Below is a small trained network, with its code and all its weights. Each question gives an input and a target symbol and asks what happens when units are switched off, that is, made to give their printed mean instead of their output.

import numpy as np


def w(rows, s, z=0):
    codes = np.array(rows[::2]) - 128.0
    scale = np.full(codes.shape[1], s)
    scale[-1] = z or s
    return codes * scale


def norm(h):
    return h / np.sqrt((h * h).mean(-1, keepdims=True) + 1e-5)


def f(y):
    return y / 2 * (1 + np.tanh(0.7978845608 * (y + 0.044715 * y**3)))


def softmax(a):
    e = np.exp(a - a.max(-1, keepdims=True))
    return e / e.sum(-1, keepdims=True)


def log_softmax(a):
    a = a - a.max(-1, keepdims=True)
    return a - np.log(np.exp(a).sum(-1, keepdims=True))


def net(x, mask):
    ids = ['ΓΞεθλμπω'.index(c) for c in x.split()]
    T = len(ids)
    res = E[ids] + P[:T]
    r = norm(res)
    for j in range(2):
        rows = slice(4 * j, 4 * j + 4)
        q, k, v = (r @ M[0][rows].T for M in (Q, K, V))
        z = softmax(np.where(np.tri(T) > 0, q @ k.T / 4**0.5, -1e9)) @ v
        o = O[0][rows]
        res = res + np.where(mask[j], z, o[:, -1]) @ o[:, :-1]
    y = f(norm(res) @ A[0][:, :-1].T + A[0][:, -1])
    res = res + np.where(mask[2:18], y, B[0][:, -1]) @ B[0][:, :-1]
    return log_softmax(norm(res)[-1] @ U[:, :-1].T + U[:, -1])


Q, K, V, O, A, B = {}, {}, {}, {}, {}, {}
E = w([
[100,165,215,174,5,120,123,180,151,90],'Γ',
[152,240,107,171,118,34,101,79,122,81],'Ξ',
[11,125,120,150,77,180,153,95,133,162],'ε',
[88,179,113,167,118,116,140,159,149,212],'θ',
[137,89,57,99,108,184,83,168,199,57],'λ',
[99,130,159,142,183,89,174,149,196,229],'μ',
[172,209,121,111,67,174,220,104,83,174],'π',
[87,136,136,79,160,82,189,110,156,114],'ω',
],0.017)
P = w([
[32,88,81,142,167,130,249,152,90,137],'0',
[133,77,81,130,111,63,197,139,163,153],'1',
[133,89,86,166,126,93,197,130,169,125],'2',
[41,161,115,96,167,140,175,150,97,122],'3',
[142,103,99,114,110,86,151,134,165,137],'4',
[155,117,111,177,148,129,164,121,179,110],'5',
[68,169,135,86,167,154,126,137,87,126],'6',
[166,111,121,105,110,101,115,130,157,139],'7',
[173,131,135,187,164,156,128,114,181,100],'8',
[81,191,158,83,174,180,91,130,83,118],'9',
[196,111,141,100,116,117,80,126,142,136],'10',
[198,139,163,181,176,183,91,100,173,75],'11',
[121,179,182,87,178,195,49,111,71,133],'12',
],0.016)
Q[0] = w([
[77,130,161,121,82,144,109,125,36,173],'H0',
[154,28,103,140,124,138,102,162,141,125],'H0',
[170,90,102,134,79,206,148,108,164,118],'H0',
[143,104,153,103,115,78,164,113,130,78],'H0',
[55,162,207,102,180,122,97,178,115,133],'H1',
[50,67,100,81,85,165,130,135,25,115],'H1',
[93,205,148,67,167,157,77,165,52,144],'H1',
[144,9,82,192,185,46,34,158,168,97],'H1',
],0.013)
K[0] = w([
[118,189,120,212,87,183,153,126,129,175],'H0',
[112,50,7,144,115,167,160,173,156,134],'H0',
[75,79,104,99,150,164,19,118,161,155],'H0',
[82,95,79,123,167,49,162,156,99,121],'H0',
[217,174,217,134,168,201,49,94,151,63],'H1',
[98,97,93,164,73,159,131,55,112,30],'H1',
[224,173,158,88,117,162,45,149,102,16],'H1',
[33,68,125,180,234,66,152,146,221,140],'H1',
],0.012)
V[0] = w([
[117,162,196,2,123,137,153,86,181,156],'H0',
[107,148,172,166,176,87,140,119,72,112],'H0',
[31,108,95,137,200,129,122,147,50,190],'H0',
[53,81,125,140,21,121,130,55,87,146],'H0',
[92,217,139,189,90,31,84,132,98,75],'H1',
[161,147,188,154,97,134,141,194,148,161],'H1',
[148,144,30,123,181,92,107,74,76,155],'H1',
[44,114,109,207,111,70,229,147,37,143],'H1',
],0.0067)
O[0] = w([
[103,92,158,135,166,148,137,128,86,140,158],'H0',
[129,95,133,190,175,73,156,107,134,147,127],'H0',
[128,127,143,219,114,151,192,120,162,157,131],'H0',
[52,157,154,140,122,137,132,47,186,102,150],'H0',
[87,94,104,201,81,121,115,123,57,102,124],'H1',
[101,147,176,117,156,109,120,187,99,133,171],'H1',
[107,128,54,111,164,155,80,121,114,143,115],'H1',
[186,96,175,95,155,171,2,138,74,128,255],'H1',
],0.0087,0.0079)
A[0] = w([
[159,173,165,130,112,124,107,101,167,101,194],'N0',
[63,97,160,113,132,156,138,132,103,94,82],'N1',
[95,152,105,159,110,174,97,93,124,129,75],'N2',
[119,151,48,101,87,112,249,125,137,135,64],'N3',
[87,167,151,146,78,63,105,173,119,150,66],'N4',
[186,104,166,137,168,146,97,101,125,114,142],'N5',
[128,143,148,123,103,170,138,91,58,115,73],'N6',
[159,142,90,162,132,148,89,137,190,147,111],'N7',
[115,137,174,140,151,125,140,153,106,71,54],'N8',
[100,152,125,76,194,136,125,101,81,121,108],'N9',
[96,147,129,160,153,167,109,132,182,22,38],'N10',
[179,130,168,154,116,82,82,124,110,109,68],'N11',
[71,106,137,164,149,116,187,143,100,152,86],'N12',
[68,148,76,164,130,108,136,99,80,109,1],'N13',
[160,101,158,118,95,91,129,138,189,98,112],'N14',
[176,72,95,94,149,71,128,143,119,70,80],'N15',
],0.015,0.0071)
B[0] = w([
[152,80,92,156,128,98,101,133,130,110,255],'N0',
[180,164,114,122,153,73,121,113,110,122,185],'N1',
[184,98,144,103,122,164,124,121,166,143,161],'N2',
[4,188,86,65,110,146,124,128,202,41,188],'N3',
[112,113,166,132,123,82,140,101,88,73,219],'N4',
[79,146,114,175,148,111,111,116,149,82,224],'N5',
[108,118,155,117,132,85,147,156,111,159,208],'N6',
[109,159,168,154,117,90,134,106,82,89,181],'N7',
[135,162,156,158,134,125,111,113,91,114,159],'N8',
[99,85,125,158,110,191,174,121,112,165,222],'N9',
[125,168,139,173,161,126,177,89,154,83,168],'N10',
[100,131,63,118,157,159,186,99,149,163,204],'N11',
[155,156,94,90,85,99,90,140,136,85,177],'N12',
[78,31,116,236,95,92,114,170,178,124,144],'N13',
[120,98,93,165,140,156,150,169,114,159,175],'N14',
[149,177,177,123,125,160,155,125,75,169,166],'N15',
],0.014,0.0071)
U = w([
[84,32,79,218,52,156,121,160,175,96,50],'Γ',
[170,174,1,130,165,93,133,68,113,146,41],'Ξ',
[193,126,170,127,83,164,113,31,225,141,165],'ε',
[125,189,221,139,89,59,107,112,100,82,64],'θ',
[206,177,98,131,79,204,41,218,128,104,255],'λ',
[172,141,147,130,176,83,143,229,223,159,151],'μ',
[49,217,96,116,104,167,143,150,242,67,133],'π',
[95,158,177,148,147,248,179,143,115,180,229],'ω',
],0.0052,0.00082)

Each question gives the input, a string of symbols that net reads in full, and the target symbol t.
The units are the heads (4 rows each of Q, K, V and O) and the neurons (one row each of A and B). Each row of codes is followed by its name. A weight is (code - 128) times the scale printed after its matrix; where a second scale follows, it is the last column's (O, A, B and U).
mask holds one flag per unit, heads first, then neurons. A switched-off unit (its flag False) gives its mean, the last column of its rows in O or B, instead of its output. The means were averaged over made-up inputs and are rounded, as every weight is.
A unit's drop is (log p(t) with every unit on - log p(t) with that unit switched off) / (log p(t) with every unit on - log p(t) with every unit switched off).
The circuit of an input: a set's keep is (log p(t) with only the set's units on - log p(t) with every unit switched off) / (log p(t) with every unit on - log p(t) with every unit switched off). Starting from the 12 units with the biggest drops (on a tie, the unit counted first), units are removed one at a time, each time the one whose removal leaves the highest keep (on an exact tie, the one counted first), for as long as the keep stays at least 0.8.
units of the circuit, in order: the units of the circuit, biggest drop first
unit that matters most: the unit with the biggest drop
k most important neurons: the k neurons with the biggest drops, biggest first
which heads matter: for each layer, one digit per head in row order, 1 if its drop is at least 0.15 and else 0, layers parted by /
drop of u: that unit's drop, to one decimal
input μ μ θ ε, target ε: unit that matters most : N2
input π π μ Ξ Γ Ξ θ Ξ Ξ ε π λ ω, target π: units of the circuit, in order : H1, N3
input Ξ Γ ω θ λ, target λ: units of the circuit, in order : H0, N15
input π θ π, target θ: 2 most important neurons : N11, N9
input θ ω λ Ξ ω, target ω: units of the circuit, in order : N15, N9
input ε θ μ θ π Γ π λ π, target λ: which heads matter : 10
input θ Γ ε π θ λ ω Γ λ Γ Γ, target Γ: 3 most important neurons : N11, N14, N0
input θ π Γ θ ε ω ω π Γ π Γ π, target Γ: which heads matter : 10
input Ξ π Γ Ξ θ ε ε λ Ξ ε, target Γ: which heads matter : 01
input π Γ μ Γ Γ π, target Γ: which heads matter : 11
input λ Ξ θ μ Ξ π Ξ, target Γ: which heads matter : 01
input Γ Γ λ Γ θ λ μ, target π: which heads matter : 01
input Γ λ Ξ Ξ θ μ θ, target Γ: units of the circuit, in order : H1, N13
input Γ Ξ ε, target ε: which heads matter : 01
input ε θ ω ω, target Ξ: 2 most important neurons : N1, N12
input π Ξ μ μ Γ θ, target θ: unit that matters most : N7
input λ Ξ Ξ Ξ, target Γ: which heads matter : 00
input Ξ π ε θ π π μ Ξ, target Ξ: 2 most important neurons : N11, N15
input ε θ ε θ, target λ: which heads matter : 11
input Ξ μ Γ ω θ, target θ: which heads matter : 00
input π θ μ θ π Γ θ ω Γ Ξ θ λ ε, target π: unit that matters most : H1
input μ μ Ξ Ξ π π, target π: drop of N3 : 0.8
input μ θ ε μ π μ π π π π π π λ, target π: drop of H1 : 1.4
input π Γ Γ ε π, target π: drop of N3 : 0.7
